Below are the code and all the weights of a small trained network. Each question names an input and a class and asks about switching units off, where a switched-off unit gives its printed mean instead of its output.

import numpy as np


def w(rows, s, z=0):
    codes = np.array(rows[::2]) - 128.0
    scale = np.full(codes.shape[1], s)
    scale[-1] = z or s
    return codes * scale


def f(y):
    return np.maximum(y, 0)


def log_softmax(a):
    a = a - a.max(-1, keepdims=True)
    return a - np.log(np.exp(a).sum(-1, keepdims=True))


def net(x, mask):
    res = np.array(x, float).reshape(1, 3) / 4 @ E
    y = f(res @ A[0][:, :-1].T + A[0][:, -1])
    res = res + np.where(mask, y, B[0][:, -1]) @ B[0][:, :-1]
    return log_softmax(res[-1] @ U[:, :-1].T + U[:, -1])


A, B = {}, {}
E = w([
[55,93,127,130,66,2],'x0',
[41,14,137,125,111,217],'x1',
[22,228,127,120,168,155],'x2',
],0.0036)
A[0] = w([
[117,121,131,124,125,105,139],'N0',
[130,123,127,124,125,130,248],'N1',
[156,103,128,130,120,118,100],'N2',
[128,128,128,128,128,128,127],'N3',
[202,170,124,116,149,249,78],'N4',
[208,53,128,134,111,103,106],'N5',
[87,111,124,123,109,61,91],'N6',
[130,123,126,125,126,129,249],'N7',
[99,95,127,124,127,155,89],'N8',
[86,111,126,123,108,59,90],'N9',
[90,83,126,128,129,166,93],'N10',
[156,168,126,130,136,100,89],'N11',
[144,135,130,127,136,149,99],'N12',
[63,44,129,132,130,197,96],'N13',
[79,108,126,121,104,49,88],'N14',
[130,123,126,124,125,130,252],'N15',
[146,111,127,128,123,120,106],'N16',
[153,106,128,130,121,120,99],'N17',
[158,101,127,131,121,119,103],'N18',
[204,232,125,131,140,56,89],'N19',
[18,230,126,131,137,144,83],'N20',
[192,70,126,133,112,107,97],'N21',
],0.014,0.0037)
B[0] = w([
[141,131,116,153,137,128,158],'N0',
[104,237,28,170,123,78,226],'N1',
[114,114,115,107,148,153,158],'N2',
[128,128,128,128,128,128,128],'N3',
[197,39,113,227,202,127,248],'N4',
[77,116,80,69,181,189,239],'N5',
[178,82,124,183,163,135,194],'N6',
[105,231,32,168,123,81,227],'N7',
[140,89,122,105,91,128,168],'N8',
[179,80,125,185,164,136,196],'N9',
[144,84,110,102,74,124,188],'N10',
[135,92,116,109,83,126,168],'N11',
[143,105,135,143,141,130,145],'N12',
[157,60,79,89,29,112,249],'N13',
[187,73,123,194,170,137,208],'N14',
[103,239,25,171,123,77,230],'N15',
[120,117,121,115,141,146,147],'N16',
[116,115,118,109,146,150,153],'N17',
[111,117,112,106,148,153,162],'N18',
[144,54,75,90,3,118,254],'N19',
[69,105,49,49,211,207,229],'N20',
[91,109,92,79,172,180,211],'N21',
],0.028,0.0046)
U = w([
[139,95,121,96,11,101,106],'0',
[167,102,140,219,165,126,100],'1',
[71,144,120,69,165,205,116],'2',
[101,217,127,155,104,68,254],'3',
[127,127,181,121,121,137,103],'4',
[126,125,189,120,117,140,103],'5',
],0.011,0.0024)

Each question gives the input, the list of numbers given to net, and the class t.
The units are the neurons (one row each of A and B). Each row of codes is followed by its name. A weight is (code - 128) times the scale printed after its matrix; where a second scale follows, it is the last column's (A, B and U).
mask holds one flag per neuron, in row order. A switched-off neuron (its flag False) gives its mean, the last column of its row in B, instead of its output. The means were averaged over made-up inputs and are rounded, as every weight is.
A unit's drop is (log p(t) with every unit on - log p(t) with that unit switched off) / (log p(t) with every unit on - log p(t) with every unit switched off).
The circuit of an input: a set's keep is (log p(t) with only the set's units on - log p(t) with every unit switched off) / (log p(t) with every unit on - log p(t) with every unit switched off). Starting from the 12 units with the biggest drops (on a tie, the unit counted first), units are removed one at a time, each time the one whose removal leaves the highest keep (on an exact tie, the one counted first), for as long as the keep stays at least 0.8.
circuit, biggest first: the units of the circuit, biggest drop first
unit that matters most: the unit with the biggest drop
k most important neurons: the k neurons with the biggest drops, biggest first
drop of u: that unit's drop, to one decimal
input [-2,-2,3], class 3: unit that matters most	N5
input [-3,-3,-3], class 3: 3 most important neurons	N13, N20, N14
input [-2,1,3], class 3: 2 most important neurons	N5, N21
input [-6,2,6], class 1: 3 most important neurons	N4, N5, N21
input [-7,-8,8], class 0: 4 most important neurons	N19, N5, N11, N21
input [-1,3,-2], class 3: 2 most important neurons	N19, N20
input [2,1,-4], class 2: 3 most important neurons	N5, N4, N21
input [-6,-6,-2], class 0: 2 most important neurons	N19, N14
input [-5,-6,-4], class 0: 2 most important neurons	N19, N14
input [-5,2,-6], class 2: 2 most important neurons	N5, N21
input [-1,2,-3], class 3: 2 most important neurons	N20, N19
input [-8,5,-2], class 1: 2 most important neurons	N4, N19
input [-6,4,0], class 1: drop of N19	0.9
input [-5,-7,7], class 0: circuit, biggest first	N19
input [1,-3,3], class 3: drop of N5	0.5
input [7,5,4], class 1: drop of N19	0.3
